Here is a tiny trained network, its code and every weight. The questions are about switching its units off for an input and a target symbol, where a switched-off unit gives its printed mean instead of its output.

import numpy as np


def w(rows, s, z=0):
    codes = np.array(rows[::2]) - 128.0
    scale = np.full(codes.shape[1], s)
    scale[-1] = z or s
    return codes * scale


def f(y):
    return np.maximum(y, 0)


def softmax(a):
    e = np.exp(a - a.max(-1, keepdims=True))
    return e / e.sum(-1, keepdims=True)


def log_softmax(a):
    a = a - a.max(-1, keepdims=True)
    return a - np.log(np.exp(a).sum(-1, keepdims=True))


def net(x, mask):
    ids = ['αβγδεζηθλμξπστψω'.index(c) for c in x.split()]
    T = len(ids)
    res = E[ids] + P[:T]
    u = 0
    for l in range(2):
        r = res
        for j in range(2):
            rows = slice(2 * j, 2 * j + 2)
            q, k, v = (r @ M[l][rows].T for M in (Q, K, V))
            z = softmax(np.where(np.tri(T) > 0, q @ k.T / 2**0.5, -1e9)) @ v
            o = O[l][rows]
            res = res + np.where(mask[u + j], z, o[:, -1]) @ o[:, :-1]
        u += 2
        y = f(res @ A[l][:, :-1].T + A[l][:, -1])
        res = res + np.where(mask[u : u + 4], y, B[l][:, -1]) @ B[l][:, :-1]
        u += 4
    return log_softmax(res[-1] @ U[:, :-1].T + U[:, -1])


Q, K, V, O, A, B = {}, {}, {}, {}, {}, {}
E = w([
[98,90,145,171,170,123,158,42,190,96],'α',
[116,246,90,105,224,165,118,27,46,170],'β',
[66,188,155,221,144,172,100,150,75,52],'γ',
[210,118,200,99,134,72,131,124,72,132],'δ',
[197,153,132,177,171,147,156,190,72,180],'ε',
[157,135,108,184,174,68,178,149,124,188],'ζ',
[36,71,109,105,96,148,156,134,87,133],'η',
[158,126,109,205,148,156,130,89,133,79],'θ',
[127,100,163,111,207,155,108,109,147,231],'λ',
[144,114,112,169,178,105,177,158,103,171],'μ',
[119,139,135,181,10,115,186,131,137,130],'ξ',
[84,125,120,216,141,61,148,164,44,79],'π',
[180,115,149,64,162,162,251,124,195,186],'σ',
[155,124,118,166,177,76,179,121,144,176],'τ',
[153,66,88,140,35,94,175,129,123,234],'ψ',
[97,137,185,126,187,156,124,177,107,228],'ω',
],0.02)
P = w([
[38,102,142,142,66,160,245,59,21,180],'0',
[72,122,135,175,99,148,185,63,57,175],'1',
[83,110,134,177,100,138,148,83,74,182],'2',
[98,101,122,177,105,127,121,96,94,173],'3',
[104,92,116,162,117,125,114,117,114,149],'4',
[108,87,119,145,126,128,105,144,125,129],'5',
[118,78,112,138,131,122,90,163,144,117],'6',
[125,72,110,126,137,126,84,183,164,95],'7',
[130,60,104,120,142,119,77,197,184,77],'8',
[133,56,95,119,141,115,61,216,205,64],'9',
[149,49,87,125,137,119,34,237,218,68],'10',
[153,42,79,124,132,107,17,254,235,62],'11',
],0.0074)
Q[0] = w([
[128,86,133,114,254,124,29,102,95,149],'0.h0',
[89,111,107,101,114,164,196,188,132,163],'0.h0',
[116,198,47,67,135,147,126,92,133,132],'0.h1',
[135,12,150,242,200,142,217,209,94,151],'0.h1',
],0.014)
K[0] = w([
[159,175,130,97,255,92,79,180,194,87],'0.h0',
[69,129,106,73,73,113,192,162,88,174],'0.h0',
[124,189,121,108,129,113,154,34,62,156],'0.h1',
[160,88,135,88,105,93,51,219,213,73],'0.h1',
],0.016)
V[0] = w([
[190,66,149,168,98,249,99,122,75,114],'0.h0',
[139,171,51,149,162,172,157,166,127,149],'0.h0',
[176,142,153,51,99,101,99,70,99,77],'0.h1',
[101,128,189,125,82,87,121,99,189,130],'0.h1',
],0.013)
O[0] = w([
[146,50,160,207,246,95,203,45,249,46,253],'0.h0',
[216,131,61,148,51,163,160,36,129,134,125],'0.h0',
[109,75,166,255,82,53,60,121,200,244,132],'0.h1',
[161,140,213,98,135,155,165,134,192,159,76],'0.h1',
],0.005,0.0053)
A[0] = w([
[76,224,159,100,23,65,147,98,189,73,85],'0.n0',
[103,14,159,96,158,250,73,122,146,253,13],'0.n1',
[133,157,233,241,36,61,86,106,143,109,2],'0.n2',
[164,170,75,69,90,119,222,136,226,250,85],'0.n3',
],0.007,0.0045)
B[0] = w([
[211,116,216,62,86,28,154,32,222,210,145],'0.n0',
[99,107,58,20,224,226,74,143,53,19,197],'0.n1',
[116,140,93,191,45,251,140,88,17,14,253],'0.n2',
[112,42,147,169,155,253,170,212,50,36,189],'0.n3',
],0.0059,0.0063)
Q[1] = w([
[44,102,24,208,173,201,123,213,120,51],'1.h0',
[113,144,157,16,78,194,108,6,188,170],'1.h0',
[164,74,165,164,146,87,146,180,72,83],'1.h1',
[101,151,105,191,134,181,183,198,150,108],'1.h1',
],0.018)
K[1] = w([
[125,126,46,69,92,156,77,197,248,78],'1.h0',
[65,139,109,85,180,200,164,45,126,241],'1.h0',
[141,65,130,165,88,137,43,208,206,85],'1.h1',
[197,137,81,88,104,71,176,184,145,40],'1.h1',
],0.017)
V[1] = w([
[244,164,199,97,100,165,133,125,183,181],'1.h0',
[128,80,51,128,142,64,119,197,165,183],'1.h0',
[61,8,80,26,96,95,101,30,139,64],'1.h1',
[244,135,209,79,163,122,69,69,84,86],'1.h1',
],0.012)
O[1] = w([
[122,126,129,205,135,235,81,143,114,109,3],'1.h0',
[125,94,161,146,104,112,131,52,81,141,14],'1.h0',
[158,255,98,138,108,142,167,92,95,149,111],'1.h1',
[139,154,191,104,127,149,221,127,133,119,156],'1.h1',
],0.0085,0.014)
A[1] = w([
[6,132,167,61,74,167,140,71,182,38,141],'1.n0',
[26,135,146,190,168,162,131,92,30,26,55],'1.n1',
[133,98,128,103,47,140,134,209,27,165,124],'1.n2',
[27,59,146,66,70,170,148,128,168,74,4],'1.n3',
],0.013,0.004)
B[1] = w([
[182,165,148,254,185,161,47,108,157,119,220],'1.n0',
[95,138,115,128,85,115,58,14,43,53,189],'1.n1',
[229,146,180,85,142,90,65,83,223,138,254],'1.n2',
[15,106,99,97,15,185,159,159,43,188,233],'1.n3',
],0.0095,0.0086)
U = w([
[130,75,104,79,70,153,169,114,138,71,125],'α',
[133,94,102,103,122,122,93,124,155,100,79],'β',
[137,138,164,111,133,118,179,202,151,112,101],'γ',
[116,101,140,223,232,95,126,149,219,254,208],'δ',
[184,56,80,179,136,127,220,80,137,96,181],'ε',
[168,93,107,89,117,147,104,79,223,129,97],'ζ',
[156,105,130,135,144,108,137,129,115,122,135],'η',
[173,173,121,150,24,137,215,158,153,146,146],'θ',
[160,75,123,140,168,107,135,129,111,101,154],'λ',
[165,121,143,108,109,128,151,118,151,104,98],'μ',
[118,181,107,140,128,99,70,173,110,49,85],'ξ',
[118,121,131,115,111,48,149,104,136,98,3],'π',
[159,161,139,121,116,112,107,143,128,134,69],'σ',
[104,141,169,43,203,163,95,108,156,151,199],'τ',
[140,165,61,147,90,106,105,92,77,196,185],'ψ',
[115,115,227,102,106,99,153,43,104,59,153],'ω',
],0.0087,0.0046)

Each question gives the input, a string of symbols that net reads in full, and the target symbol t.
The units are the heads (2 rows each of Q, K, V and O) and the neurons (one row each of A and B). Each row of codes is followed by its name. A weight is (code - 128) times the scale printed after its matrix; where a second scale follows, it is the last column's (O, A, B and U).
mask holds one flag per unit, layer by layer, with each layer's heads first. A switched-off unit (its flag False) gives its mean, the last column of its rows in O or B, instead of its output. The means were averaged over made-up inputs and are rounded, as every weight is.
A unit's drop is (log p(t) with every unit on - log p(t) with that unit switched off) / (log p(t) with every unit on - log p(t) with every unit switched off).
k most important neurons: the k neurons with the biggest drops, biggest first
top k neurons in layer l: the k neurons of layer l with the biggest drops, biggest first
heads that matter: for each layer, one digit per head in row order, 1 if its drop is at least 0.15 and else 0, layers parted by /
input ξ δ δ ζ ξ ε δ ξ ε π ξ δ, target γ: 3 most important neurons : (0.n2 0.n0 1.n1)
input ζ ε δ ε λ γ δ τ ζ, target δ: 2 most important neurons : (1.n1 0.n1)
input ζ η ζ τ α δ ζ δ, target β: 3 most important neurons : (0.n3 1.n3 1.n2)
input ψ λ δ δ τ, target δ: heads that matter : 10 / 01
input ψ λ μ, target ψ: heads that matter : 00 / 01
input ψ ψ ε ω α δ η, target ψ: most important neuron : (1.n3)
input ε δ ψ δ ζ, target ψ: heads that matter : 01 / 11
input η β β ξ π τ ψ ξ λ λ α, target δ: 2 most important neurons : (0.n1 1.n0)
input ζ δ γ δ λ τ, target δ: top 2 neurons in layer 1 : (1.n1 1.n3)
input α δ δ ψ ε τ, target ψ: heads that matter : 11 / 01
input ψ ξ β δ β δ π δ, target π: heads that matter : 01 / 10
input ψ γ δ γ δ ζ, target γ: 4 most important neurons : (0.n2 1.n0 0.n3 0.n0)
input δ δ μ δ, target δ: heads that matter : 01 / 01
input δ ζ δ, target β: heads that matter : 01 / 01
input π λ δ μ ε, target δ: heads that matter : 01 / 00
input ξ ω ε δ ψ π ε, target ψ: top 3 neurons in layer 0 : (0.n3 0.n1 0.n2)
input δ ξ ε γ γ δ μ δ λ γ γ ε, target γ: heads that matter : 01 / 10
input π ε λ γ δ δ λ ξ ψ ε δ δ, target ω: heads that matter : 11 / 11
input δ ε δ δ τ δ, target ζ: heads that matter : 11 / 01
input δ ε δ λ δ, target θ: top 3 neurons in layer 0 : (0.n1 0.n3 0.n2)
input α ξ δ δ ε ω ψ, target ζ: 3 most important neurons : (1.n2 0.n3 1.n3)
input δ δ ε ε τ θ δ, target α: top neuron in layer 1 : (1.n3)
input μ δ δ α ε δ τ λ λ α δ ξ, target θ: top 2 neurons in layer 1 : (1.n3 1.n1)
input δ ψ δ β γ ε δ ε, target ε: heads that matter : 11 / 10
input η ψ α δ μ β δ ξ ω δ ξ δ, target γ: heads that matter : 11 / 01
input ε δ δ ω λ λ ζ η γ λ τ, target γ: top neuron in layer 1 : (1.n1)
